Each row is followed by its class number.
[ 18  26 -26   7  -4  31 -28  -4  17  -1 -43 -25  38  26  10  48  44  20
   3  17 -29  -1 -26   2  -8 -16 -48 -28 -23 -47  33 -25 -12  18  -3 -19
  24  -9]	6
[ 38  13  22 -12  21  27  44  13 -14  16  13  -5  33 -18  26  16  23  16
 -21  26  14 -45  11  37  24 -24   0  -1 -10 -40  56 -15  11  19  39  24
 -60 -26]	4
[ 25 -10  -3 -18 -47  31 -39   6 -39   8  11 -32  10  25   3  46 -19   4
   8   7 -49 -20 -24  70  -3 -60 -48 -24  -7 -10  50 -10  25   4 -16 -13
 -19 -12]	5
[  5  -5  25 -21  15  18  22  20 -14  12  40  -4  25 -26  13   9  34  27
   2  13  17  -9  14  39  -4 -12 -22  -1   2 -28  26   7  -1  -3  17  16
 -25 -20]	9
[ 52  12  22  11  47  16  10  -2   9  -3  -6  25  23 -21  24  16   1 -10
  -7  35  24 -34   4  -5   3 -13  14   0   6 -26  33 -10  -7  36 -18  18
 -36  -5]	0
[ 27   9  18 -20  12   8  34   9  -4  25  26   9  34 -39  13  18  18  18
 -11  29  27 -32  21  15  47   3  14  -2  -8 -33  30   0 -14  14  -6  29
 -16   2]	8
[ 20 -36 -19 -21  -9  32 -36 -11 -22  -9   3  12   4  20  28 -15 -51   7
  18   3 -26  -9 -27  36 -20 -62 -47  -7   5  23  30  -5  48 -37 -53   3
 -38   3]	4
[ 26 -56 -31   7 -38  32 -19   1 -58 -22  21 -17 -19  -1  -8  18  -8  -4
  -2 -13 -46  -9 -26  23  31 -35 -28 -18   7   9   1  -7  76 -31 -29   6
   8   7]	3
[  7 -28   1  -6  -7  21  -7   0 -22  -5 -17   3  -1  -4  13  11 -33 -16
  15  -3 -27 -16 -36  13   9 -63 -27 -15 -19   0  36  -6  27  -9 -91 -18
 -16 -32]	10
[ 22  13  19 -12  10  20  17   1 -22  25  14  -7   7 -13  10  37   5  29
 -17  38   0 -24  -7  35 -28  -8 -14  24   7 -29  42   7  32  23  29   7
 -54  -4]	9
[ 47 -43   0  41  56 -10 -17 -18 -50   8  21   8 -17 -39  -4  -6 -72 -40
 -32  34  -4 -13  14   0  46  47  62  -2  17  51  11   7  56  36  39  67
 -11  29]	8
[  7  22   1  -7  21  10   4   3  22  27 -28 -16  25   9  44  49  28  26
  -6  29  36 -22  -9   8  -2  21 -29   1 -13 -28   9 -10 -40  45 -27 -13
  -2  11]	3
[ 30 -23 -25  21  25 -51  -4 -48 -21  50  -4   4  16 -28  36  25 -57  -1
 -35  15  21  -2  33  25  51  31  57  19  24  33  -1  30   7  38  84  28
  -6  69]	8
[  1  43  21 -15  68  51  40 -13  19  26  21 -11  39  12  31 -44  51  19
   6   1   4  38 -49  18   3 -42 -45 -19 -17 -65  32 -19 -61  18 -63 -44
 -29 -33]	10
[ -5 -30   0 -61 -11  20 -15  15 -17 -45  27   7  -3  -8  12   8 -31   0
  -1 -12  -4 -20 -24  21  -7   7 -17  -7  12  14   8  -1  32 -36 -23  27
 -32   6]	11
[ 25  -7  29  -6   2  15   1  41 -24  22  21   8   3 -18  15  36  -1   3
   5  17   2 -34  12  25  -4 -25 -28  -7 -10 -30  41   1   9  11   6  18
 -31  -8]	5
[  1 -15  -9 -49  -5  -1  13 -12  -6 -19  31   4  15  -5  -6 -26   7  26
  -1  -5 -11   8  -9  37  34 -42  -9  -5  19  -5  13  -2  28 -37 -23   2
 -15   3]	9
[ 49 -17 -23 -44  12  38 -24 -18 -18  -9  21  -9   1   4   9 -19 -24  14
 -15  -3 -49  10 -54  35  23 -41 -15 -19  14   9  19 -19  42 -24 -79  -6
 -20  -6]	5
[ 15 -37 -12  -7 -21  24 -13   5 -23   4  17   5   7 -24   8   8  -6  -7
  17 -12 -12   2 -19  20  25 -48 -10 -15 -21  17  44 -11  35 -22 -79   5
 -25  -2]	7
[ -8 -36 -16 -41 -30   5 -34 -34 -26 -28  17  -4 -15  13   8  -5 -38   6
   2  -5 -37   7 -58  38 -15 -22 -36  18  -4  24  -3  -3  24 -44 -67 -23
 -23  16]	7
[ 23 -84  -8   2 -11 -17 -21 -53 -47  35  21 -20 -28 -33  37  44 -79 -12
 -55  19  13 -48  20  51  38  64  51  33  28  37 -24  41  45   9  38  36
 -22  23]	11
[ 37 -15 -16 -42   5  24 -22   2  21 -52  23  24  -8 -26   2  -5 -28   2
   3  14  -7  10 -45  -4   1 -30  -8  -8  -1  10   1  14  11 -30 -79 -26
  -4   2]	11
[ 56 -28  -6   3  28  34   4  -8 -45  10  54 -29  18 -12   7 -32 -22 -18
 -24  37   0 -33   4  34  55  40  59 -33  33  47  16   0  69  55  62  71
 -29 -17]	2
[ 45   2  28 -10  30  23  23  14   7   4   6  10  18 -14  16  12   2   3
  -9  17  10 -24   3  10  23 -13   0  -7   2 -32  33 -14 -12   4 -22   1
 -33 -16]	0
[ 28   3  22  79   4  -4  11 -26 -29  24  18 -19  -8   8  11   9  20  -3
  15  41  -4   1 -14 -42  14  40  -8  15 -29  -9 -36 -19  -3  66 -87  -3
  29  33]	4
[ 43 -16 -11  -3 -19  16 -29   5 -23   1 -13 -19   3  -1  22  59  39  13
   4  29 -13 -10 -30  29  16 -60 -25 -13 -33 -14  50 -12  54   9 -57   3
  -7   6]	9
[  4 -14 -29 -27 -56  16  15 -23 -64  -3   2 -27  13   4  43  18  17  49
  -3  15   0 -32 -39  66  19 -52 -32  18  -4  -9  38   1 104 -28 -20   9
 -41   6]	4
[ 39  -6  10  -7   6  46  10  19 -21 -18  32  15   5 -22  -3  14 -12   6
 -10  31  -1 -43   1  21 -14  -8 -15 -12   7 -22  46  -5  37   2  41  41
 -52  -8]	1
[ -5  22  49  -5  28   1  -6  33  42 -13  -2 -17   7  20  -8  24  21 -37
  21   9  -9  10 -21 -21 -28  -6 -25 -18 -53 -32  -4 -15 -73  28 -50 -47
   0 -40]	7
[  7  10   1  16   0  38  32 -36  11  40 -13 -36  -5  27 -20 -12  25  31
   4  -7  10  -3   4  13 -67  10 -48  -4  12 -30 -12 -14 -21  17  -2 -29
   1 -10]	6
[-16  -2 -22   2  63   2  14 -48   1  67 -40   2  43  -5  61 -26  53  68
 -25  -3  33  29  15  24  11  35 -34   9  -4 -39 -13   3 -24  -6 -34  -2
  25 -10]	9
[-14   4   8  21  -1  15 -24 -19 -34  62  -8 -34  29  19  27  30 -22  17
  -2   3 -18   1  -6  49 -12  21 -52 -16  -6 -50  33 -16 -45  55 -33 -20
  21 -13]	5
[ 15   9  35 -11  -3   2  26  16 -23  31  16   6  27 -26  16  26  38  14
   0  20  11 -24  12  37  20 -28 -16  -3  -7 -48  44 -13 -20   9 -13   7
 -29  -4]	0
[ 67 -26  -7  11   3 -15 -21 -20 -46  -7  11 -42  -2  15  -1   4 -52 -21
 -24  36 -18 -41   8  36  88  29  60 -22   0  53  26 -17  73  52  16  65
  -9  23]	5
[-15 -13  20  27  70 -18  -1 -52 -13  65 -13  22  23 -26  62  -8 -49 -14
 -34  10  22  -1  35  29  73  35  44  25  28  44 -14  -4 -29   9 -67  -3
 -15  -9]	8
[ 30 -30 -36  17  35 -15   0 -22 -10  -3  17  29   2 -57  23 -20 -46 -27
 -43  15  17  -8  22 -19  68  44  93   7  18  49 -29  41  59  16  42  32
 -12   1]	11
[ 10 -32   7  14  18 -18   6 -12 -25  -3  11   1  30 -27  35   4 -49 -31
 -20  28  10 -41  11 -10  94  61  84   2   0  42   5  19  22  49   6  65
   4 -14]	2
[ 21 -14  13 -23  14  14  11  22 -12  10  17  13   7 -38  19  21 -17  11
 -13  34  14 -40   1  20  31 -21   9   3   9 -24  54   3  11   6 -16  28
 -33  -8]	3
[ 16 -16  -7 -28 -29  35 -21   4 -15 -26  18 -15 -15  12  -4  -4 -27   4
   8   8 -40  -5 -40  35 -18 -49 -35 -15  -8  23  10 -17  35 -22 -80 -32
 -22 -33]	5
[ 24 -25 -27 -17  15  11  12  -7 -27  16  49 -11  17 -15  11 -29 -22  -1
 -34  19  20 -26  10  50  33  20  33 -22  22  16  11  20  55  43 104  41
 -40  -6]	5
[-12  17 -20  -2  82  16 -11  -2  56  27 -23   8  11  15  37  -8  63 -35
 -38 -30   1  24   3 -27 -14   5 -10 -11 -21 -64 -36 -20 -39  -1  48 -31
 -24 -16]	10
[ 68 -29  -2  11  41  28  17  -9  21 -12   6  -4 -25 -18 -26 -25 -32 -39
 -24  16   2 -49  -3 -56  42  53  35 -27  -9  12 -39 -28  11  36 -53  35
  20 -15]	6
[ 22 -50 -29 -24 -56  34 -16 -13 -36 -26   8 -21 -22  -2  12  41  -8   3
 -16  18 -20 -46 -49  39  16 -32 -31 -11 -15  -7  17 -20  66 -14 -39  12
 -23   1]	1
[ 14 -32 -24 -27 -31  28   0 -34 -44   1  18  10   5 -17  36  18 -19  29
 -16  -2 -24  -4 -58  45   8 -52 -39  12   5 -22  29  18  49 -33 -50 -24
 -23   7]	4
[ 11  19  16 -18   5  17  19 -18   6  31  12  -3  50   0  26 -14 -33  28
  12  26  13 -15  -4  36   0   0 -24  14 -35 -22  27  28 -55  19 -26  -7
 -12 -16]	4
[ 39 -20  27 -16  10  15  35  14 -31   5  40   2   1 -14   2 -18  12  26
 -16  50  13 -46  19  12  49  14   4 -20   0 -29  41 -11  48  -1   0  50
 -36 -11]	7
[ 39  12  31  24  16  31   3 -23 -22  54   9 -44  49  16   6  18  10  16
  20  11 -26   2   2  50  25 -12 -50 -30   0 -36  10 -19 -65  38 -64 -20
  25 -18]	0
[  9 -37  47  26  46  24   2 -35 -37  52  63 -27   4  14  -9 -70 -37   1
   7  46   4 -14  -7  24   3  82 -11  -6  44  -6 -25 -10 -54  76 -40  33
  31 -19]	2
[ 42 -28   8 -11  41   3  -6   6  -5   4  22 -16  -3   2  10 -20 -70 -52
 -24  18  -6 -35   9   3  67  18  64 -30   9  43  11 -15  43  34   9  39
 -45 -24]	7
[ 32 -11  13  18   9   3  -5   7  -7  24  12  -7  22 -39  11  31  -1  15
   1  44  10 -28  17   9  25  11  21   0  -5 -22  58  13  -7  27   4  38
   1   3]	10
[ 21 -18 -10  11  26   5  43  -8 -10  43  14  10  18 -68  12 -17 -63  -3
 -42   5  16 -13  48  11 114  16  82  -8  -2  -1  51  13   4   7  11  30
 -22 -22]	11
[ 20  -6  -8  -9 -36  26  28 -18 -41  11  10 -17  30 -16  17  -1  -2  43
   8  34   3 -32  -9  56  53 -40 -13 -10 -16  -9  63 -15  43   0 -64  24
 -27 -13]	1
[ 28  -3  31  -3  11   9  19  16 -32  36  25  -9   1 -26   9  22  13  17
 -13  50   2 -24  -2  33   4  -5 -13  -1  -8 -45  46   1  -7  30  31  15
 -20  -2]	2
[  7 -12 -14 -39 -15  26  23  16 -26 -49  -1   3  10  -2  12  11   8  12
   4  -4 -19 -18 -42  23  17 -55 -30   3 -16   2  18 -10  63 -36 -49 -13
 -40 -21]	3
[ 30  21  35 -20  -2  20  18  17 -22  19  25  -6  29   2  13  39   9  24
  -5  49  12 -47  19  37   5   3 -14   0   2 -31  46   2  10  21  40  29
 -44   3]	8
[  8 -37 -46 -11  -6   7 -13 -16 -20 -17 -23   8 -37 -43  16  32 -47 -16
 -36 -11 -22 -11 -48   1  34 -15   6  20  -5  10  -3 -11  49 -30 -41 -15
  -2  17]	2
[ 14  21  34 -16  13   6  -5  19 -14  39 -12  -4  26  12  19  54  25   9
  -2  28   0 -19   0  38 -29 -20 -26  10  -5 -38  48  -8  -7  24  26  -3
 -42  -3]	8
[ 18  -8 -17 -44 -26  43  37   1 -25  -4   5   8  29  -4  29   6  31  28
  -7   7  11 -31 -24  44  34 -66 -22   1 -15 -17  33   5  67 -32 -24  -8
 -53 -34]	8
[ 29 -14 -23 -16 -20  52  -6   3 -37   1   0   3   8   8   2   2   8  17
  12  12 -26  -6 -43  39  -6 -69 -48 -21  -1  -3  51  -8  68  -9 -33  -9
 -29 -11]	2
[  7 -54 -32 -14 -24  32 -14 -21 -33 -12  18  -1  -7   8  11 -18  -1  12
   0 -15   0 -10 -17  39   3 -16 -25   8  14  21  -6   6  58 -36 -32   6
 -14   6]	3
[ 47  20  20  -4  18  28  66 -12   7   2  24 -23  26  20   5 -24  37  18
  -1  23  19 -11  -2  -4  -2  -3 -15 -16 -33 -82   3  -6 -15  51  -7 -19
 -26 -27]	11
[ 44  17  43  -7  23  35  28  40  -7  -6  39  -1  22 -30 -10  11   1  -3
   8  43  -3 -45   9  -1  19  -8   6 -17   1 -25  43   0  21  14   5  31
 -31 -41]	6
[ 29  -4  -6 -12  17   5 -12  17  -3  14  -8  16   8 -50  37  35   3  17
 -13  27  10 -25 -11  20   5 -33  -1  17  -9 -11  32   3   7   0 -23  11
 -21  -9]	5
[ 38 -28   3  61   5 -10 -17 -29 -64  -5  10 -31 -25  20   8  20 -45 -34
 -16  23 -14 -31   4  -1  33  54  52  -6  36  77  -9   6  91  55  52  53
 -11  38]	10
[ 25 -48  -1 -15 -21  21   2  -3 -50  -4  28 -12   0  20  -9 -22 -27   3
   5  -7 -24 -15  -6  38  51 -15 -28 -31   8 -11  25 -23  52 -25 -35  21
 -12   9]	0
[ -9  -5  -3  28   2  15   2  -8 -28  38  23 -26  -4 -30  33  11  23   1
 -13  30 -10   1 -15   4  27   6 -17  -2 -55 -51   1   3  -9  11 -39 -13
  12 -16]	10
[ 37 -30  10  -4   0 -17 -20   8 -40 -17  31 -12  -2   3  15  21 -67 -34
 -17  31 -12 -44  -2  18  28  38  45   1  15  66 -12  30  73  30  75  45
 -31  12]	4
[ 38   8   2  -4   9  20   0  30 -23 -20   8  -5  25 -18  21  36  16  11
  -2  39  -4 -41  -3  21  16 -35  -1  -4  14 -15  44  -8  34  17  34  32
 -30 -13]	3
[ 19 -21  32  62  37 -13   1 -47   8  66 -21 -42  28  26  35   7  43  28
   0  23   3  15  49  14  37  33 -25 -19 -18 -44 -13 -35 -85  27 -76 -26
  47 -14]	7
[ 47   5  34  -6  24  18  16  17 -10  31   1   4  24 -21  12  29  12  11
  -6  30   2 -38   3  18   5 -14  -2   0   4 -23  42  -5   2  26 -10  22
 -29 -20]	4
[-27 -25  10 -14   3  12 -32  11 -21  34  30   4  10 -16  36  16 -99 -34
   8  -5 -12 -19  -8  47  10  -9  -3  14  20  64   8  28  -8  -9  27   3
 -44 -12]	6
[ 62  14  21  -2  32  37  -6  -8  22  15  24 -32  37  -2  -2 -22 -20  -2
  20  69  -4 -28 -12   9  37  -4   6 -43 -24 -11  22 -20 -43  66 -97  30
  13 -39]	1
[ 27 -19  -2 -22  -8  26  12  34 -29  -8  24   2  20 -47   9  22  14   9
 -14  28  -2 -37 -11  25  22 -13   3 -20 -18 -27  45   5  41   2  36  44
 -26 -33]	1
[ 35 -16  14  19  19  19  -9   4 -16  15  18 -17   8  14  30  11  15 -23
   6  15 -26   0 -25  -9 -23 -24 -27 -17 -37 -32  -7 -10   3  34 -22  -3
 -16 -15]	4
[ 14   6 -11  25  -4  54 -20  -2 -48  71 -21 -73 -19   4   3  42  48  27
 -23  17 -12 -21 -23  84 -34  -6 -66  10 -13 -41  17 -37  26  25  -3 -27
  -7 -38]	5
[ 15 -76  -6   0   1 -15  -8 -23 -43   8  32  -6 -31 -13   9   7 -71 -16
 -28  15  31 -34  11  33  54  71  38  25  16  76 -21  22  62  -4  32  52
 -20  51]	8
[ -5 -33 -11 -49 -40  28   4 -14 -34 -10   9  -6  20  13  17  22  31  34
  -2 -14   2 -25 -29  72  11 -17 -50   2  -1  -6  28 -12  45 -40 -25  14
 -38  11]	1
[ 27   9  34 -22  25  -8  18   8  -2  31   4   2  16 -20  23  32  38  23
 -15  39   7 -19  -6  12   9  -9  -2   1  -5 -41  36  -3 -13  18 -13   4
 -31  -8]	7
[ 21 -59 -27  -4 -16  39  -2 -23 -63  25  -6   8   4  -7  19   8  29  23
 -10  -7 -11 -17 -33  45   4 -31 -35  11   6 -12  27  14  77 -20   0  26
 -17   0]	2
[ 28  -8  16 -18  13   9  44  11 -21  15  23  19   3 -37   3   6  16  12
 -21  10  20 -29  19  27   1 -28  -7  -9  20 -47  32  -1  23  -6  47  14
 -49   1]	0
[ 41  24  -2 -12  40  10  29  -9  61 -28   5 -16   8 -12 -15 -15  -7 -11
 -25  39  -1  -1 -31 -39   1  14  36  -7 -15 -40 -25   0 -46  42  -1 -35
   1 -36]	0
[ 10 -26  12 -49 -39  15   3   3 -34 -14  23 -10  -7  14  11   4 -32  25
  15  25 -24 -23 -49  31 -22 -27 -39   5  -4  14  22  10  52 -27 -37  -4
 -38  -5]	6
[  20  -10    2   26   53  -17  -14  -16  -18   -2    8   31    0  -11
   11  -17 -100  -59  -16   -1    4  -12   27  -14   22   18   74   10
   54   64   -9   22   49   30   57   36  -35   12]	8
[ 32  10  46  -7  16   2  16  27 -14  16  16   3  23  -7   3   9  -5   1
   7  39   1 -31   7  16   7 -13  10  -2   1 -17  51   1  14  30   0  21
 -35 -21]	4
